Below are the code and all the weights of a small trained network. Each question names an input and a class and asks about switching units off, where a switched-off unit gives its printed mean instead of its output.

import numpy as np


def w(rows, s, z=0):
    codes = np.array(rows[::2]) - 128.0
    scale = np.full(codes.shape[1], s)
    scale[-1] = z or s
    return codes * scale


def f(y):
    return np.maximum(y, 0)


def log_softmax(a):
    a = a - a.max(-1, keepdims=True)
    return a - np.log(np.exp(a).sum(-1, keepdims=True))


def net(x, mask):
    res = np.array(x, float).reshape(1, 5) / 4 @ E
    y = f(res @ A[0][:, :-1].T + A[0][:, -1])
    res = res + np.where(mask, y, B[0][:, -1]) @ B[0][:, :-1]
    return log_softmax(res[-1] @ U[:, :-1].T + U[:, -1])


A, B = {}, {}
E = w([
[2,100,175,223,165,132],'x0',
[199,197,156,237,134,209],'x1',
[187,71,69,209,155,47],'x2',
[123,246,207,117,143,4],'x3',
[86,206,14,135,174,139],'x4',
],0.0066)
A[0] = w([
[86,98,114,82,125,103,52],'n1',
[166,63,223,122,125,121,97],'n2',
[95,176,125,96,132,174,79],'n3',
[138,147,132,164,128,155,94],'n4',
[162,93,103,179,137,76,54],'n5',
[82,120,135,167,140,114,30],'n6',
[42,119,141,190,145,132,41],'n7',
[37,86,169,177,123,137,69],'n8',
[146,103,100,165,136,76,61],'n9',
[135,103,102,178,127,84,60],'n10',
[124,135,137,109,135,160,175],'n11',
[123,104,88,131,136,159,89],'n12',
[161,159,160,184,129,167,64],'n13',
[87,146,190,69,112,200,41],'n14',
[77,80,125,84,132,84,50],'n15',
[117,166,161,128,130,77,46],'n16',
[153,56,219,123,106,120,11],'n17',
[125,204,171,137,125,42,43],'n18',
[61,208,5,149,143,127,40],'n19',
[158,90,89,184,135,75,78],'n20',
[101,124,132,148,119,124,227],'n21',
[87,81,104,67,128,73,74],'n22',
[129,106,123,130,125,145,90],'n23',
[132,194,159,122,135,78,46],'n24',
[192,135,114,70,122,139,20],'n25',
[124,91,120,125,131,180,82],'n26',
[82,99,104,93,127,90,65],'n27',
[124,81,96,121,124,181,60],'n28',
[123,76,84,133,120,187,45],'n29',
[171,175,127,184,129,173,48],'n30',
[151,95,177,128,108,130,46],'n31',
[132,64,116,124,118,181,85],'n32',
[82,163,161,88,119,177,43],'n33',
[135,100,100,126,119,170,83],'n34',
[98,119,152,159,142,139,81],'n35',
[206,134,101,76,124,140,35],'n36',
[153,140,112,108,116,129,80],'n37',
[106,167,69,118,138,128,40],'n38',
[211,142,105,65,116,128,81],'n39',
[165,164,163,191,128,172,55],'n40',
],0.02,0.011)
B[0] = w([
[76,102,164,116,89,174,171],'n1',
[223,109,87,214,144,183,221],'n2',
[177,60,103,109,94,76,173],'n3',
[94,104,151,111,112,167,169],'n4',
[152,59,106,71,113,56,198],'n5',
[116,190,79,111,138,105,158],'n6',
[91,230,59,134,86,90,207],'n7',
[95,246,62,121,93,84,220],'n8',
[146,81,115,86,113,59,182],'n9',
[149,83,107,90,92,67,178],'n10',
[162,119,155,61,184,136,181],'n11',
[129,125,166,165,155,112,175],'n12',
[72,99,156,120,72,197,196],'n13',
[172,29,95,57,89,41,192],'n14',
[66,103,157,119,71,198,189],'n15',
[100,115,170,185,155,82,179],'n16',
[207,108,61,246,113,166,189],'n17',
[98,151,227,181,197,64,238],'n18',
[254,111,73,249,125,193,249],'n19',
[164,61,118,41,121,67,219],'n20',
[162,206,164,17,228,189,229],'n21',
[69,93,172,106,76,213,216],'n22',
[126,126,149,145,138,113,144],'n23',
[88,125,169,190,180,59,198],'n24',
[81,199,56,125,100,94,177],'n25',
[109,131,172,159,157,88,172],'n26',
[80,96,149,123,85,184,181],'n27',
[88,120,166,184,170,83,184],'n28',
[96,128,191,182,170,74,195],'n29',
[68,96,154,104,72,212,203],'n30',
[163,125,92,192,118,149,156],'n31',
[117,137,204,162,175,95,199],'n32',
[148,59,104,69,101,49,173],'n33',
[118,134,175,164,145,86,175],'n34',
[105,174,104,131,100,108,163],'n35',
[97,217,67,99,110,99,196],'n36',
[114,154,98,135,107,113,150],'n37',
[159,110,71,214,102,150,165],'n38',
[115,247,93,72,121,142,227],'n39',
[57,90,153,124,65,204,204],'n40',
],0.039,0.011)
U = w([
[105,132,197,140,177,44,132],'0',
[106,201,94,86,116,68,126],'1',
[85,91,168,94,89,139,117],'2',
[194,110,108,160,137,112,192],'3',
[157,68,129,50,118,26,108],'4',
[164,156,164,20,254,154,205],'5',
[71,89,70,95,221,103,3],'6',
],0.0078,0.0057)

Each question gives the input, the list of numbers given to net, and the class t.
The units are the neurons (one row each of A and B). Each row of codes is followed by its name. A weight is (code - 128) times the scale printed after its matrix; where a second scale follows, it is the last column's (A, B and U).
mask holds one flag per neuron, in row order. A switched-off neuron (its flag False) gives its mean, the last column of its row in B, instead of its output. The means were averaged over made-up inputs and are rounded, as every weight is.
A unit's drop is (log p(t) with every unit on - log p(t) with that unit switched off) / (log p(t) with every unit on - log p(t) with every unit switched off).
The circuit of an input: a set's keep is (log p(t) with only the set's units on - log p(t) with every unit switched off) / (log p(t) with every unit on - log p(t) with every unit switched off). Starting from the 12 units with the biggest drops (on a tie, the unit counted first), units are removed one at a time, each time the one whose removal leaves the highest keep (on an exact tie, the one counted first), for as long as the keep stays at least 0.8.
units of the circuit, in order: the units of the circuit, biggest drop first
k most important neurons: the k neurons with the biggest drops, biggest first
drop of u: that unit's drop, to one decimal
input [3,-7,8,-5,-4], class 4: 2 most important neurons => n20; n5
input [-3,-8,2,-8,-4], class 0: units of the circuit, in order => n32
input [8,8,-4,7,6], class 1: 3 most important neurons => n7; n8; n6
input [6,6,-2,-7,7], class 0: 2 most important neurons => n29; n28
input [-7,4,0,-3,-7], class 1: 2 most important neurons => n39; n36
input [-7,-5,-8,-3,-3], class 4: 2 most important neurons => n14; n33
input [8,0,5,-7,1], class 1: 3 most important neurons => n8; n7; n18
input [0,-5,3,-4,4], class 2: 2 most important neurons => n22; n18
input [-6,-1,-6,7,3], class 0: 2 most important neurons => n18; n24
input [-8,0,8,-6,-4], class 1: 3 most important neurons => n39; n36; n25
input [-7,-8,4,-4,-7], class 2: 2 most important neurons => n22; n15
input [1,-6,-8,4,6], class 4: 3 most important neurons => n14; n33; n3
input [5,-6,-2,-2,-8], class 3: 2 most important neurons => n17; n2
input [0,6,8,-8,2], class 0: units of the circuit, in order => n29
input [6,-4,-3,0,-8], class 3: drop of n17 => 1.7
input [-1,6,-5,-6,3], class 0: drop of n34 => 1.4
input [3,-6,2,3,8], class 3: drop of n19 => 3.8
